Here is a tiny trained network, its code and every weight. The questions are about switching its units off for an input and a class, where a switched-off unit gives its printed mean instead of its output.

import numpy as np


def w(rows, s, z=0):
    codes = np.array(rows[::2]) - 128.0
    scale = np.full(codes.shape[1], s)
    scale[-1] = z or s
    return codes * scale


def f(y):
    return np.maximum(y, 0)


def log_softmax(a):
    a = a - a.max(-1, keepdims=True)
    return a - np.log(np.exp(a).sum(-1, keepdims=True))


def net(x, mask):
    res = np.array(x, float).reshape(1, 6) / 4 @ E
    y = f(res @ A[0][:, :-1].T + A[0][:, -1])
    res = res + np.where(mask, y, B[0][:, -1]) @ B[0][:, :-1]
    return log_softmax(res[-1] @ U[:, :-1].T + U[:, -1])


A, B = {}, {}
E = w([
[41,105,51,84],'x0',
[185,108,1,82],'x1',
[113,71,117,202],'x2',
[110,52,105,148],'x3',
[145,113,158,142],'x4',
[48,215,108,173],'x5',
],0.0092)
A[0] = w([
[69,156,120,220,121],'neuron 0',
[67,136,95,111,125],'neuron 1',
[119,57,97,104,255],'neuron 2',
[238,95,179,128,96],'neuron 3',
[95,251,202,114,116],'neuron 4',
[120,55,162,186,202],'neuron 5',
[96,161,218,48,244],'neuron 6',
],0.015,0.0038)
B[0] = w([
[115,145,79,183,204],'neuron 0',
[184,125,152,114,189],'neuron 1',
[125,127,63,80,222],'neuron 2',
[198,111,198,183,215],'neuron 3',
[164,253,163,99,245],'neuron 4',
[97,62,123,161,208],'neuron 5',
[128,65,84,70,223],'neuron 6',
],0.023,0.013)
U = w([
[254,73,131,112,135],'0',
[168,174,67,41,208],'1',
[107,23,127,216,212],'2',
[177,229,195,134,67],'3',
[66,206,69,219,44],'4',
[130,113,3,233,164],'5',
[119,153,128,159,3],'6',
],0.0074,0.0075)

Each question gives the input, the list of numbers given to net, and the class t.
The units are the neurons (one row each of A and B). Each row of codes is followed by its name. A weight is (code - 128) times the scale printed after its matrix; where a second scale follows, it is the last column's (A, B and U).
mask holds one flag per neuron, in row order. A switched-off neuron (its flag False) gives its mean, the last column of its row in B, instead of its output. The means were averaged over made-up inputs and are rounded, as every weight is.
A unit's drop is (log p(t) with every unit on - log p(t) with that unit switched off) / (log p(t) with every unit on - log p(t) with every unit switched off).
The circuit of an input: a set's keep is (log p(t) with only the set's units on - log p(t) with every unit switched off) / (log p(t) with every unit on - log p(t) with every unit switched off). Starting from all 7 units, units are removed one at a time, each time the one whose removal leaves the highest keep (on an exact tie, the one counted first), for as long as the keep stays at least 0.8.
units of the circuit, in order: the units of the circuit, biggest drop first
unit that matters most: the unit with the biggest drop
k most important neurons: the k neurons with the biggest drops, biggest first
drop of u: that unit's drop, to one decimal
input [-7,7,-3,-4,2,3], class 3: unit that matters most -> neuron 6
input [7,-4,3,-1,-3,-1], class 5: units of the circuit, in order -> [neuron 4; neuron 3]
input [6,-4,1,-2,-3,7], class 3: 4 most important neurons -> [neuron 4; neuron 1; neuron 2; neuron 5]
input [-6,1,3,3,6,7], class 4: 2 most important neurons -> [neuron 6; neuron 2]
input [-7,2,-5,1,-6,2], class 3: units of the circuit, in order -> [neuron 2; neuron 4]
input [-2,0,5,-3,2,6], class 4: 2 most important neurons -> [neuron 0; neuron 3]
input [-2,-1,-1,0,-1,6], class 3: 3 most important neurons -> [neuron 4; neuron 2; neuron 5]
input [-5,2,0,7,6,8], class 5: 2 most important neurons -> [neuron 4; neuron 0]
input [-4,-1,-5,-4,0,0], class 3: 3 most important neurons -> [neuron 4; neuron 2; neuron 3]
input [6,-8,-7,7,0,-7], class 2: 2 most important neurons -> [neuron 4; neuron 5]
input [-1,2,3,-7,1,5], class 3: 2 most important neurons -> [neuron 4; neuron 2]
input [2,-5,0,5,-3,-3], class 2: 2 most important neurons -> [neuron 4; neuron 5]
input [4,-7,7,-6,3,-3], class 2: 2 most important neurons -> [neuron 5; neuron 2]
input [-7,1,4,2,-1,5], class 5: units of the circuit, in order -> [neuron 0]
input [4,0,5,7,-1,-8], class 2: 3 most important neurons -> [neuron 5; neuron 4; neuron 0]
input [6,3,3,-4,-4,6], class 4: drop of neuron 6 -> 1.7
input [-7,7,0,3,-3,7], class 5: drop of neuron 5 -> -0.1
input [0,-5,7,4,7,-3], class 2: drop of neuron 6 -> 0.0
